Here is a tiny trained network, its code and every weight. The questions are about switching its units off for an input and a class, where a switched-off unit gives its printed mean instead of its output.

import numpy as np


def w(rows, s, z=0):
    codes = np.array(rows[::2]) - 128.0
    scale = np.full(codes.shape[1], s)
    scale[-1] = z or s
    return codes * scale


def f(y):
    return y / 2 * (1 + np.tanh(0.7978845608 * (y + 0.044715 * y**3)))


def log_softmax(a):
    a = a - a.max(-1, keepdims=True)
    return a - np.log(np.exp(a).sum(-1, keepdims=True))


def net(x, mask):
    res = np.array(x, float).reshape(1, 7) / 4 @ E
    y = f(res @ A[0][:, :-1].T + A[0][:, -1])
    res = res + np.where(mask, y, B[0][:, -1]) @ B[0][:, :-1]
    return log_softmax(res[-1] @ U[:, :-1].T + U[:, -1])


A, B = {}, {}
E = w([
[155,124,77,85,126,112,76],'x0',
[93,119,154,69,92,54,192],'x1',
[80,41,54,135,166,181,18],'x2',
[87,237,73,178,105,47,48],'x3',
[162,39,191,204,204,163,79],'x4',
[2,27,187,179,60,192,56],'x5',
[20,199,71,161,82,206,217],'x6',
],0.0094)
A[0] = w([
[61,97,167,173,127,162,45,152],'n1',
[72,154,88,160,48,133,209,138],'n2',
[156,158,96,103,131,104,9,154],'n3',
[135,130,44,234,114,154,120,227],'n4',
[106,69,150,189,114,148,77,133],'n5',
[130,160,151,153,140,97,198,99],'n6',
[147,136,84,177,104,143,89,41],'n7',
[187,162,160,96,174,49,122,176],'n8',
[117,138,77,201,179,172,66,88],'n9',
[147,136,164,105,138,118,122,2],'n10',
],0.012,0.0073)
B[0] = w([
[153,80,97,171,70,178,127,252],'n1',
[62,246,161,43,86,232,178,244],'n2',
[122,140,31,118,120,86,77,211],'n3',
[129,203,151,122,180,194,98,222],'n4',
[134,43,201,73,132,184,120,227],'n5',
[132,158,154,222,100,89,152,179],'n6',
[31,159,86,234,156,110,48,151],'n7',
[183,162,89,163,118,54,189,210],'n8',
[142,157,119,127,203,187,38,210],'n9',
[125,87,184,167,70,84,130,129],'n10',
],0.011,0.016)
U = w([
[210,151,202,194,175,34,194,171],'0',
[143,133,33,89,58,32,74,146],'1',
[138,122,83,158,200,171,41,1],'2',
[132,5,233,174,42,187,111,81],'3',
[32,197,175,89,83,122,210,154],'4',
[156,92,53,24,157,186,201,147],'5',
],0.011,0.007)

Each question gives the input, the list of numbers given to net, and the class t.
The units are the neurons (one row each of A and B). Each row of codes is followed by its name. A weight is (code - 128) times the scale printed after its matrix; where a second scale follows, it is the last column's (A, B and U).
mask holds one flag per neuron, in row order. A switched-off neuron (its flag False) gives its mean, the last column of its row in B, instead of its output. The means were averaged over made-up inputs and are rounded, as every weight is.
A unit's drop is (log p(t) with every unit on - log p(t) with that unit switched off) / (log p(t) with every unit on - log p(t) with every unit switched off).
The circuit of an input: a set's keep is (log p(t) with only the set's units on - log p(t) with every unit switched off) / (log p(t) with every unit on - log p(t) with every unit switched off). Starting from all 10 units, units are removed one at a time, each time the one whose removal leaves the highest keep (on an exact tie, the one counted first), for as long as the keep stays at least 0.8.
units of the circuit, in order: the units of the circuit, biggest drop first
most important unit: the unit with the biggest drop
k most important neurons: the k neurons with the biggest drops, biggest first
drop of u: that unit's drop, to one decimal
input [-5,1,4,6,-7,5,-6], class 1: most important unit : n3
input [1,6,-4,-4,-5,-5,-1], class 0: 2 most important neurons : (n8, n6)
input [-7,-5,6,-3,-8,-5,1], class 4: 4 most important neurons : (n1, n5, n3, n9)
input [6,6,3,-4,-7,5,-6], class 1: units of the circuit, in order : (n2, n5)
input [4,-5,-7,-7,8,-1,3], class 0: units of the circuit, in order : (n1, n2)
input [7,-4,-2,4,4,-6,-2], class 1: 2 most important neurons : (n3, n8)
input [6,-3,-8,3,3,-3,4], class 0: units of the circuit, in order : (n8, n6)
input [-3,-5,-8,3,8,2,5], class 3: 2 most important neurons : (n3, n8)
input [-3,-7,4,-1,-6,8,6], class 3: 3 most important neurons : (n1, n5, n3)
input [3,-4,3,7,-6,-4,2], class 2: 2 most important neurons : (n4, n9)
input [3,3,2,6,2,6,-3], class 3: 3 most important neurons : (n5, n1, n8)
input [1,7,5,-2,7,-2,2], class 3: 2 most important neurons : (n2, n3)
input [3,1,-3,5,2,7,3], class 3: 2 most important neurons : (n1, n5)
input [-2,3,5,6,-4,4,-6], class 1: most important neuron : (n3)
input [1,-1,2,3,2,-6,7], class 4: 2 most important neurons : (n2, n1)
input [0,8,-6,-5,5,0,2], class 0: 2 most important neurons : (n6, n2)
input [8,-2,1,-1,-5,-7,-6], class 1: drop of n3 : 0.1
input [-1,5,1,7,6,-6,-4], class 1: drop of n3 : 2.2
input [6,0,2,-5,7,-4,-7], class 1: drop of n3 : 0.7
input [4,-1,0,1,-1,5,-4], class 3: units of the circuit, in order : (n5)
input [7,6,-2,-2,4,-4,5], class 4: drop of n9 : 0.1
